Here is a tiny trained network, its code and every weight. The questions are about switching its units off for an input and a class, where a switched-off unit gives its printed mean instead of its output.

import numpy as np


def w(rows, s, z=0):
    codes = np.array(rows[::2]) - 128.0
    scale = np.full(codes.shape[1], s)
    scale[-1] = z or s
    return codes * scale


def norm(h):
    return h / np.sqrt((h * h).mean(-1, keepdims=True) + 1e-5)


def f(y):
    return y / 2 * (1 + np.tanh(0.7978845608 * (y + 0.044715 * y**3)))


def log_softmax(a):
    a = a - a.max(-1, keepdims=True)
    return a - np.log(np.exp(a).sum(-1, keepdims=True))


def net(x, mask):
    res = np.array(x, float).reshape(1, 5) / 4 @ E
    u = 0
    for l in range(3):
        y = f(norm(res) @ A[l][:, :-1].T + A[l][:, -1])
        res = res + np.where(mask[u : u + 3], y, B[l][:, -1]) @ B[l][:, :-1]
        u += 3
    return log_softmax(norm(res)[-1] @ U[:, :-1].T + U[:, -1])


A, B = {}, {}
E = w([
[179,185,2],'x0',
[126,126,130],'x1',
[124,129,128],'x2',
[44,37,101],'x3',
[40,124,221],'x4',
],0.0061)
A[0] = w([
[151,25,203,5],'L0N0',
[36,107,64,92],'L0N1',
[1,12,46,106],'L0N2',
],0.0056,0.002)
B[0] = w([
[146,2,122,137],'L0N0',
[102,85,110,162],'L0N1',
[87,63,80,254],'L0N2',
],0.0086,0.0031)
A[1] = w([
[164,173,92,253],'L1N0',
[31,254,90,67],'L1N1',
[84,84,210,165],'L1N2',
],0.0064,0.0027)
B[1] = w([
[78,88,221,254],'L1N0',
[254,22,167,137],'L1N1',
[165,216,124,230],'L1N2',
],0.0072,0.0024)
A[2] = w([
[176,110,183,122],'L2N0',
[80,126,1,1],'L2N1',
[98,116,170,99],'L2N2',
],0.0099,0.0073)
B[2] = w([
[215,118,127,248],'L2N0',
[229,1,106,227],'L2N1',
[100,169,17,151],'L2N2',
],0.0074,0.0014)
U = w([
[190,134,161,195],'0',
[70,46,77,252],'1',
[89,165,210,59],'2',
[17,82,158,33],'3',
[175,181,38,119],'4',
[147,68,3,6],'5',
],0.022,0.0042)

Each question gives the input, the list of numbers given to net, and the class t.
The units are the neurons (one row each of A and B). Each row of codes is followed by its name. A weight is (code - 128) times the scale printed after its matrix; where a second scale follows, it is the last column's (A, B and U).
mask holds one flag per neuron, layer by layer. A switched-off neuron (its flag False) gives its mean, the last column of its row in B, instead of its output. The means were averaged over made-up inputs and are rounded, as every weight is.
A unit's drop is (log p(t) with every unit on - log p(t) with that unit switched off) / (log p(t) with every unit on - log p(t) with every unit switched off).
The circuit of an input: a set's keep is (log p(t) with only the set's units on - log p(t) with every unit switched off) / (log p(t) with every unit on - log p(t) with every unit switched off). Starting from all 9 units, units are removed one at a time, each time the one whose removal leaves the highest keep (on an exact tie, the one counted first), for as long as the keep stays at least 0.8.
units of the circuit, in order: the units of the circuit, biggest drop first
top k neurons: the k neurons with the biggest drops, biggest first
top k neurons in layer l: the k neurons of layer l with the biggest drops, biggest first
drop of u: that unit's drop, to one decimal
input [0,-3,-4,0,2], class 2: units of the circuit, in order -> L1N2
input [8,-8,4,-6,4], class 0: units of the circuit, in order -> L1N1, L1N0, L2N2
input [2,7,-8,-2,6], class 0: units of the circuit, in order -> L1N1, L2N0
input [-7,5,3,0,-3], class 0: top 2 neurons -> L1N2, L0N2
input [1,-1,7,-2,5], class 0: top 2 neurons -> L1N1, L2N0
input [-4,3,4,-1,3], class 2: units of the circuit, in order -> L1N2, L0N2
input [1,8,-7,-5,6], class 0: units of the circuit, in order -> L1N1, L2N0
input [7,5,-3,0,7], class 0: top 2 neurons -> L1N1, L0N2
input [-2,6,1,-1,0], class 0: top 2 neurons in layer 0 -> L0N0, L0N2
input [4,3,-5,-2,7], class 0: drop of L1N1 -> 0.7
input [6,-3,7,-5,5], class 0: drop of L1N0 -> 0.1
